Below is a small trained network, with its code and all its weights. Each question gives an input and a target symbol and asks what happens when units are switched off, that is, made to give their printed mean instead of their output.

import numpy as np


def w(rows, s, z=0):
    codes = np.array(rows[::2]) - 128.0
    scale = np.full(codes.shape[1], s)
    scale[-1] = z or s
    return codes * scale


def norm(h):
    return h / np.sqrt((h * h).mean(-1, keepdims=True) + 1e-5)


def f(y):
    return np.maximum(y, 0)


def softmax(a):
    e = np.exp(a - a.max(-1, keepdims=True))
    return e / e.sum(-1, keepdims=True)


def log_softmax(a):
    a = a - a.max(-1, keepdims=True)
    return a - np.log(np.exp(a).sum(-1, keepdims=True))


def net(x, mask):
    ids = ['αβγδεζηθλμξπστφω'.index(c) for c in x.split()]
    T = len(ids)
    res = E[ids] + P[:T]
    u = 0
    for l in range(2):
        r = norm(res)
        for j in range(2):
            rows = slice(2 * j, 2 * j + 2)
            q, k, v = (r @ M[l][rows].T for M in (Q, K, V))
            z = softmax(np.where(np.tri(T) > 0, q @ k.T / 2**0.5, -1e9)) @ v
            o = O[l][rows]
            res = res + np.where(mask[u + j], z, o[:, -1]) @ o[:, :-1]
        u += 2
        y = f(norm(res) @ A[l][:, :-1].T + A[l][:, -1])
        res = res + np.where(mask[u : u + 8], y, B[l][:, -1]) @ B[l][:, :-1]
        u += 8
    return log_softmax(norm(res)[-1] @ U[:, :-1].T + U[:, -1])


Q, K, V, O, A, B = {}, {}, {}, {}, {}, {}
E = w([
[179,119,207,112,152,119,107,118,63,68,97,112],'α',
[183,127,182,90,126,111,98,76,119,40,110,122],'β',
[193,127,119,148,132,122,135,142,147,39,79,93],'γ',
[146,56,112,104,126,158,62,64,163,34,79,37],'δ',
[165,141,149,96,104,38,48,130,102,130,69,93],'ε',
[201,132,125,87,160,99,178,105,126,126,53,92],'ζ',
[136,134,96,94,178,65,84,130,76,36,101,56],'η',
[104,122,156,39,126,149,129,136,207,84,128,155],'θ',
[204,87,139,135,152,53,110,87,105,112,145,154],'λ',
[195,129,198,141,127,150,117,108,174,178,37,119],'μ',
[174,147,183,114,42,101,148,100,142,121,139,51],'ξ',
[67,101,251,141,170,90,104,90,107,172,163,111],'π',
[44,131,164,176,111,134,34,96,137,114,60,139],'σ',
[117,150,77,112,123,172,107,151,103,168,147,117],'τ',
[122,145,179,208,73,149,106,160,96,27,162,126],'φ',
[170,150,168,221,151,134,83,155,187,135,181,80],'ω',
],0.014)
P = w([
[143,4,118,135,104,126,117,168,103,143,111,89],'0',
[144,53,135,101,111,148,79,130,108,120,121,71],'1',
[141,76,137,101,120,145,79,111,130,121,126,75],'2',
[148,100,137,106,122,133,94,103,142,108,118,86],'3',
[146,120,142,113,122,123,97,99,148,107,114,96],'4',
[148,136,140,121,135,117,100,107,147,106,113,105],'5',
[148,155,139,123,137,113,104,107,147,110,114,111],'6',
[151,173,145,127,135,111,107,111,147,111,111,125],'7',
[149,191,148,130,132,110,112,115,146,112,120,125],'8',
[147,204,155,139,140,104,123,114,143,117,121,139],'9',
[145,219,149,147,134,110,123,117,147,108,119,140],'10',
[139,241,154,150,135,106,125,120,144,110,124,148],'11',
],0.011)
Q[0] = w([
[11,103,100,109,140,134,164,192,132,164,182,181],'0.h1',
[98,140,98,144,136,153,136,195,51,174,160,174],'0.h1',
[145,149,178,111,44,175,94,141,139,148,74,18],'0.h2',
[168,106,121,154,99,71,2,195,119,163,127,75],'0.h2',
],0.0052)
K[0] = w([
[205,92,42,20,102,167,50,84,104,94,55,96],'0.h1',
[135,110,101,125,52,179,64,251,61,190,122,91],'0.h1',
[17,218,120,180,32,184,160,165,156,157,35,103],'0.h2',
[151,167,106,251,105,109,141,113,87,174,128,74],'0.h2',
],0.0032)
V[0] = w([
[134,77,211,172,133,54,156,97,192,37,87,122],'0.h1',
[15,116,207,88,238,87,163,77,110,176,153,40],'0.h1',
[223,135,93,252,140,106,113,29,8,158,143,108],'0.h2',
[68,235,170,173,86,224,126,197,70,126,89,56],'0.h2',
],0.0037)
O[0] = w([
[138,106,144,139,69,166,86,198,74,169,134,161,252],'0.h1',
[103,118,165,95,153,95,164,207,164,136,146,128,56],'0.h1',
[94,100,165,142,123,255,178,64,139,127,141,166,105],'0.h2',
[60,75,159,156,151,67,141,79,98,132,96,68,186],'0.h2',
],0.0056,0.0011)
A[0] = w([
[89,57,132,128,181,103,165,99,148,165,177,100,92],'0.n1',
[90,165,66,109,187,130,142,110,119,143,166,62,113],'0.n2',
[76,93,85,111,49,180,130,248,73,189,157,140,1],'0.n3',
[114,87,46,87,92,170,120,219,63,218,164,149,42],'0.n4',
[109,153,170,191,163,124,213,86,116,121,110,107,109],'0.n5',
[32,46,160,64,103,253,217,92,201,87,116,207,59],'0.n6',
[164,122,126,153,108,215,192,110,145,143,174,251,10],'0.n7',
[95,62,64,134,137,111,181,170,77,111,179,127,73],'0.n8',
],0.006,0.004)
B[0] = w([
[161,127,121,115,103,168,89,140,155,103,127,173,142],'0.n1',
[153,163,91,90,92,170,49,136,161,129,149,167,253],'0.n2',
[115,126,111,178,198,46,200,113,104,65,111,87,148],'0.n3',
[155,128,226,156,167,157,68,146,9,156,152,57,173],'0.n4',
[169,138,112,97,92,119,104,140,110,156,138,149,148],'0.n5',
[129,120,253,176,188,72,107,159,5,135,119,36,150],'0.n6',
[149,147,84,57,85,122,88,157,218,111,115,155,137],'0.n7',
[143,120,120,83,154,202,66,111,130,105,184,70,139],'0.n8',
],0.0072,0.0046)
Q[1] = w([
[88,111,101,155,165,152,118,127,131,155,164,115],'1.h1',
[182,203,189,103,118,139,6,114,140,149,117,88],'1.h1',
[146,154,143,114,140,125,109,141,112,99,120,170],'1.h2',
[82,93,81,144,156,98,199,128,116,148,103,160],'1.h2',
],0.016)
K[1] = w([
[149,50,119,122,114,143,141,132,141,99,141,88],'1.h1',
[138,249,139,180,131,122,134,147,129,121,157,154],'1.h1',
[143,185,162,145,123,121,135,131,143,152,121,151],'1.h2',
[156,29,120,74,149,124,123,135,132,115,112,112],'1.h2',
],0.014)
V[1] = w([
[105,96,140,254,106,133,64,127,196,164,176,118],'1.h1',
[102,105,27,107,190,202,138,128,90,180,177,91],'1.h1',
[151,92,119,82,15,103,141,147,110,37,220,58],'1.h2',
[61,58,88,134,169,141,67,135,94,15,122,181],'1.h2',
],0.005)
O[1] = w([
[109,140,176,118,4,94,235,124,113,157,188,105,168],'1.h1',
[162,204,177,205,181,82,130,112,208,138,207,115,251],'1.h1',
[113,244,138,128,186,152,254,99,64,113,131,186,232],'1.h2',
[91,241,116,191,87,67,50,165,74,157,87,200,94],'1.h2',
],0.0053,0.0027)
A[1] = w([
[136,85,159,195,148,114,144,133,51,107,104,78,3],'1.n1',
[180,100,85,151,160,103,166,155,124,188,101,147,154],'1.n2',
[83,112,152,154,162,88,127,110,200,168,143,151,102],'1.n3',
[88,142,21,95,99,118,156,91,254,142,134,196,37],'1.n4',
[127,96,165,137,185,80,136,114,78,170,144,82,99],'1.n5',
[47,134,106,198,113,91,104,99,165,159,105,149,13],'1.n6',
[132,125,91,170,139,108,208,147,156,170,161,84,80],'1.n7',
[120,102,147,166,148,157,145,114,179,180,109,133,133],'1.n8',
],0.0085,0.0037)
B[1] = w([
[110,141,66,158,119,131,162,134,199,156,136,153,201],'1.n1',
[44,150,192,124,163,165,132,70,95,81,130,137,177],'1.n2',
[124,119,187,144,140,204,141,102,84,136,159,193,165],'1.n3',
[115,113,63,220,169,65,202,185,180,165,147,99,251],'1.n4',
[95,90,103,174,155,74,165,159,149,160,134,108,246],'1.n5',
[183,254,144,137,154,55,206,43,70,127,135,105,148],'1.n6',
[184,186,189,99,145,89,139,38,118,83,183,55,144],'1.n7',
[143,191,112,163,176,173,122,142,122,85,98,105,166],'1.n8',
],0.0076,0.0027)
U = w([
[152,70,189,216,140,104,137,135,2,91,114,68,254],'α',
[166,185,177,35,91,193,61,98,125,93,147,178,129],'β',
[166,148,32,145,79,144,178,173,234,105,94,184,151],'γ',
[98,3,110,127,114,169,83,84,178,112,92,90,97],'δ',
[109,97,116,134,40,11,55,130,108,215,54,122,50],'ε',
[129,116,101,50,200,146,255,55,100,153,97,103,83],'ζ',
[100,140,57,79,178,74,103,171,77,44,102,109,44],'η',
[45,94,194,56,147,111,145,237,166,125,148,164,135],'θ',
[194,47,103,138,121,87,139,80,88,145,189,253,105],'λ',
[141,104,167,165,154,216,140,120,155,229,32,142,66],'μ',
[132,126,140,105,17,103,213,113,121,155,199,61,56],'ξ',
[23,52,154,170,139,140,137,110,125,191,146,206,121],'π',
[9,196,107,158,91,121,161,74,58,158,96,190,133],'σ',
[111,156,35,134,151,172,104,149,103,203,184,98,138],'τ',
[55,129,130,212,82,183,142,167,101,58,161,177,67],'φ',
[140,177,169,189,181,99,85,93,196,139,193,92,157],'ω',
],0.0076,0.0086)

Each question gives the input, a string of symbols that net reads in full, and the target symbol t.
The units are the heads (2 rows each of Q, K, V and O) and the neurons (one row each of A and B). Each row of codes is followed by its name. A weight is (code - 128) times the scale printed after its matrix; where a second scale follows, it is the last column's (O, A, B and U).
mask holds one flag per unit, layer by layer, with each layer's heads first. A switched-off unit (its flag False) gives its mean, the last column of its rows in O or B, instead of its output. The means were averaged over made-up inputs and are rounded, as every weight is.
A unit's drop is (log p(t) with every unit on - log p(t) with that unit switched off) / (log p(t) with every unit on - log p(t) with every unit switched off).
The circuit of an input: a set's keep is (log p(t) with only the set's units on - log p(t) with every unit switched off) / (log p(t) with every unit on - log p(t) with every unit switched off). Starting from the 12 units with the biggest drops (on a tie, the unit counted first), units are removed one at a time, each time the one whose removal leaves the highest keep (on an exact tie, the one counted first), for as long as the keep stays at least 0.8.
circuit, biggest first: the units of the circuit, biggest drop first
most important unit: the unit with the biggest drop
top k neurons: the k neurons with the biggest drops, biggest first
top k neurons in layer l: the k neurons of layer l with the biggest drops, biggest first
heads that matter: for each layer, one digit per head in row order, 1 if its drop is at least 0.15 and else 0, layers parted by /
drop of u: that unit's drop, to one decimal
input τ τ φ μ τ μ θ ξ γ μ θ, target δ: most important unit -> 1.h2
input η θ τ τ τ ξ θ π λ ζ δ, target δ: heads that matter -> 00 / 11
input ε λ τ μ τ μ ω τ τ λ τ, target γ: circuit, biggest first -> 0.h1; 0.n2; 1.n4; 0.n4
input λ θ μ τ δ τ, target β: circuit, biggest first -> 0.h1; 0.n2; 0.n4; 1.n4
input ζ λ ξ μ θ θ ζ θ σ δ μ ε, target ε: heads that matter -> 00 / 01
input τ α ξ μ τ θ γ τ θ λ θ, target γ: heads that matter -> 01 / 10
input τ λ τ ω τ, target ξ: heads that matter -> 00 / 10
input φ τ η μ γ γ, target γ: top 2 neurons -> 1.n1; 0.n2
input θ η τ, target ω: heads that matter -> 10 / 10
input τ η θ μ θ, target δ: heads that matter -> 01 / 11
input τ τ ε, target ω: circuit, biggest first -> 1.h1; 0.n2; 0.h1
input ξ μ λ θ λ, target β: heads that matter -> 01 / 00
input τ ξ τ τ, target ω: heads that matter -> 00 / 10
input λ τ θ μ σ, target σ: circuit, biggest first -> 1.n6; 1.h1
input τ τ δ, target ω: circuit, biggest first -> 1.h1
input ζ τ τ η, target ω: circuit, biggest first -> 1.h1; 0.h1; 0.n2
input θ ζ θ τ α, target ω: top 2 neurons -> 1.n1; 0.n2
input λ φ τ τ δ μ η ζ ω δ τ, target γ: top 3 neurons -> 1.n4; 0.n2; 0.n4
input η λ θ μ τ γ ζ φ τ, target β: circuit, biggest first -> 1.n4; 1.n5
input η τ ζ, target ω: top neuron -> 1.n7
input θ π τ, target α: top 2 neurons in layer 0 -> 0.n4; 0.n3
input ξ δ λ λ α τ θ μ θ π ξ θ, target θ: top 2 neurons in layer 0 -> 0.n4; 0.n2
input τ ξ ω τ ξ τ λ τ η θ, target α: top 2 neurons -> 0.n6; 0.n2
input τ τ δ τ ζ λ λ, target β: top 2 neurons in layer 0 -> 0.n7; 0.n2
input τ τ μ θ γ λ η λ ξ, target ζ: drop of 1.h1 -> 0.2
input θ θ π, target θ: drop of 0.h1 -> 0.4
input λ τ ω σ τ τ θ λ τ ζ σ ε, target ε: most important unit -> 0.n2
input τ ζ γ λ δ θ μ β, target δ: drop of 1.h2 -> 0.6
input θ τ ζ α φ τ, target σ: drop of 0.n2 -> -0.2
